Below are the code and all the weights of a small trained network. Each question names an input and a target symbol and asks about switching units off, where a switched-off unit gives its printed mean instead of its output.

import numpy as np


def w(rows, s, z=0):
    codes = np.array(rows[::2]) - 128.0
    scale = np.full(codes.shape[1], s)
    scale[-1] = z or s
    return codes * scale


def f(y):
    return y / 2 * (1 + np.tanh(0.7978845608 * (y + 0.044715 * y**3)))


def softmax(a):
    e = np.exp(a - a.max(-1, keepdims=True))
    return e / e.sum(-1, keepdims=True)


def log_softmax(a):
    a = a - a.max(-1, keepdims=True)
    return a - np.log(np.exp(a).sum(-1, keepdims=True))


def net(x, mask):
    ids = ['βγδεζηλμξπστφψ'.index(c) for c in x.split()]
    T = len(ids)
    res = E[ids] + P[:T]
    u = 0
    for l in range(2):
        q, k, v = (res @ M[l].T for M in (Q, K, V))
        z = softmax(np.where(np.tri(T) > 0, q @ k.T / 3**0.5, -1e9)) @ v
        res = res + np.where(mask[u], z, O[l][:, -1]) @ O[l][:, :-1]
        u += 1
        y = f(res @ A[l][:, :-1].T + A[l][:, -1])
        res = res + np.where(mask[u : u + 4], y, B[l][:, -1]) @ B[l][:, :-1]
        u += 4
    return log_softmax(res[-1] @ U[:, :-1].T + U[:, -1])


Q, K, V, O, A, B = {}, {}, {}, {}, {}, {}
E = w([
[136,144,142,81,110,180,163,168,34],'β',
[149,132,105,138,163,163,145,104,116],'γ',
[51,143,155,108,105,239,253,73,110],'δ',
[192,164,154,104,137,181,124,111,153],'ε',
[184,103,118,69,179,173,184,125,119],'ζ',
[157,68,131,111,83,145,61,170,196],'η',
[172,142,186,136,132,162,196,60,141],'λ',
[135,197,166,131,87,175,120,168,187],'μ',
[119,174,101,65,176,127,200,149,155],'ξ',
[144,177,146,186,197,83,136,65,175],'π',
[162,88,67,110,247,121,75,118,68],'σ',
[137,104,81,69,148,108,64,108,237],'τ',
[106,71,212,117,129,139,82,64,240],'φ',
[132,148,106,133,197,56,184,144,37],'ψ',
],0.019)
P = w([
[153,110,2,166,58,139,115,45,160],'0',
[182,158,107,66,95,164,169,88,129],'1',
[135,189,125,103,124,150,164,95,161],'2',
[137,191,140,150,141,128,165,122,187],'3',
[194,64,196,128,155,143,172,201,151],'4',
[133,123,208,151,192,185,188,193,168],'5',
],0.011)
Q[0] = w([
[1,110,156,179,144,145,80,162,128],'0.h0',
[125,77,154,115,145,123,196,181,185],'0.h0',
[173,38,173,105,134,75,161,167,113],'0.h0',
],0.0055)
K[0] = w([
[46,101,227,141,165,155,153,221,145],'0.h0',
[119,172,157,104,215,106,100,116,115],'0.h0',
[172,151,251,2,98,104,115,117,87],'0.h0',
],0.0066)
V[0] = w([
[75,154,140,164,113,100,183,112,217],'0.h0',
[88,24,150,135,2,181,133,124,117],'0.h0',
[155,83,119,170,177,89,149,135,87],'0.h0',
],0.0091)
O[0] = w([
[190,103,154,84,82,70,101,114,66,120],'0.h0',
[106,136,118,199,131,50,138,175,195,2],'0.h0',
[140,148,154,252,106,146,85,139,62,43],'0.h0',
],0.012,0.0031)
A[0] = w([
[99,114,49,106,97,150,159,176,93,97],'0.n0',
[138,90,42,157,161,91,197,115,39,254],'0.n1',
[116,136,110,96,1,146,64,213,128,98],'0.n2',
[178,117,84,127,136,153,148,123,152,97],'0.n3',
],0.0095,0.0029)
B[0] = w([
[102,194,61,101,120,167,87,91,153,188],'0.n0',
[110,140,87,141,155,58,178,60,182,254],'0.n1',
[125,92,108,94,138,156,220,32,91,165],'0.n2',
[83,149,205,187,58,207,6,137,141,229],'0.n3',
],0.011,0.0055)
Q[1] = w([
[117,115,97,83,97,172,107,23,150],'1.h0',
[148,148,162,102,187,189,151,162,152],'1.h0',
[100,2,170,126,194,138,139,178,48],'1.h0',
],0.0052)
K[1] = w([
[194,190,99,143,153,90,130,74,229],'1.h0',
[131,56,170,31,253,126,174,125,165],'1.h0',
[105,179,169,63,178,136,162,147,104],'1.h0',
],0.0054)
V[1] = w([
[231,167,124,180,62,175,211,147,98],'1.h0',
[165,1,95,156,157,99,120,95,159],'1.h0',
[102,90,42,100,199,63,202,123,130],'1.h0',
],0.008)
O[1] = w([
[123,163,58,138,7,92,125,150,139,78],'1.h0',
[165,37,115,143,115,146,151,163,104,148],'1.h0',
[187,217,177,160,145,112,99,176,141,254],'1.h0',
],0.016,0.0048)
A[1] = w([
[96,67,77,82,147,151,171,115,33,167],'1.n0',
[255,162,122,131,81,176,44,193,186,229],'1.n1',
[92,100,176,180,127,30,57,67,157,155],'1.n2',
[183,142,138,137,160,167,171,87,179,251],'1.n3',
],0.0059,0.0023)
B[1] = w([
[132,142,231,194,152,134,161,54,149,175],'1.n0',
[12,129,29,127,191,75,233,11,100,239],'1.n1',
[196,157,165,209,135,223,68,52,133,138],'1.n2',
[163,121,45,63,101,157,81,254,114,248],'1.n3',
],0.0073,0.012)
U = w([
[98,196,200,163,114,114,114,177,253,189],'β',
[154,110,249,133,158,106,164,95,186,86],'γ',
[155,160,114,30,89,104,138,143,150,201],'δ',
[118,133,91,204,100,224,99,140,133,29],'ε',
[146,170,185,150,166,36,211,97,151,61],'ζ',
[175,130,135,165,30,124,161,92,100,188],'η',
[225,201,173,74,66,117,49,39,88,92],'λ',
[88,121,119,190,104,144,144,85,158,91],'μ',
[231,151,80,138,125,186,191,49,241,250],'ξ',
[74,64,75,159,120,109,201,219,156,85],'π',
[59,187,111,225,118,104,132,106,134,1],'σ',
[52,91,162,80,162,121,132,74,142,92],'τ',
[223,121,104,172,142,187,112,163,126,33],'φ',
[150,116,87,103,28,77,175,148,157,199],'ψ',
],0.0054,0.005)

Each question gives the input, a string of symbols that net reads in full, and the target symbol t.
The units are the heads (3 rows each of Q, K, V and O) and the neurons (one row each of A and B). Each row of codes is followed by its name. A weight is (code - 128) times the scale printed after its matrix; where a second scale follows, it is the last column's (O, A, B and U).
mask holds one flag per unit, layer by layer, with each layer's heads first. A switched-off unit (its flag False) gives its mean, the last column of its rows in O or B, instead of its output. The means were averaged over made-up inputs and are rounded, as every weight is.
A unit's drop is (log p(t) with every unit on - log p(t) with that unit switched off) / (log p(t) with every unit on - log p(t) with every unit switched off).
The circuit of an input: a set's keep is (log p(t) with only the set's units on - log p(t) with every unit switched off) / (log p(t) with every unit on - log p(t) with every unit switched off). Starting from all 10 units, units are removed one at a time, each time the one whose removal leaves the highest keep (on an exact tie, the one counted first), for as long as the keep stays at least 0.8.
units of the circuit, in order: the units of the circuit, biggest drop first
unit that matters most: the unit with the biggest drop
k most important neurons: the k neurons with the biggest drops, biggest first
drop when u is switched off: that unit's drop, to one decimal
input ψ β ξ, target ζ: unit that matters most : 0.n1
input η φ σ ξ μ, target φ: units of the circuit, in order : 1.h0; 0.h0; 1.n3
input β β γ δ, target β: units of the circuit, in order : 1.h0; 1.n1; 0.h0
input γ ε ξ ξ τ, target τ: 2 most important neurons : 0.n1; 0.n3
input σ τ ε ξ τ ε, target τ: 3 most important neurons : 0.n3; 0.n1; 0.n2
input ε τ γ, target τ: units of the circuit, in order : 1.h0; 0.n3
input ψ λ β λ ε, target ψ: units of the circuit, in order : 1.h0; 0.h0
input μ β ξ, target δ: units of the circuit, in order : 0.h0; 1.n0; 0.n1
input γ ψ ψ π σ, target ζ: units of the circuit, in order : 1.h0; 0.n1
input β π β ξ γ π, target λ: units of the circuit, in order : 0.h0; 1.n1
input μ β ψ ψ μ β, target ζ: units of the circuit, in order : 1.h0; 1.n1; 0.n1; 0.n3
input ε β β δ ζ, target β: units of the circuit, in order : 0.h0; 0.n3; 1.h0
input φ β β, target φ: units of the circuit, in order : 0.h0; 1.h0; 1.n1
input μ ξ ζ, target δ: most important neuron : 1.n0
input τ λ ξ ψ μ, target ζ: 2 most important neurons : 0.n1; 1.n1
input π μ ε, target η: drop when 1.h0 is switched off : 0.6
input μ β ξ ξ, target δ: drop when 0.h0 is switched off : 0.5
input β β β ξ, target β: drop when 1.h0 is switched off : 0.6
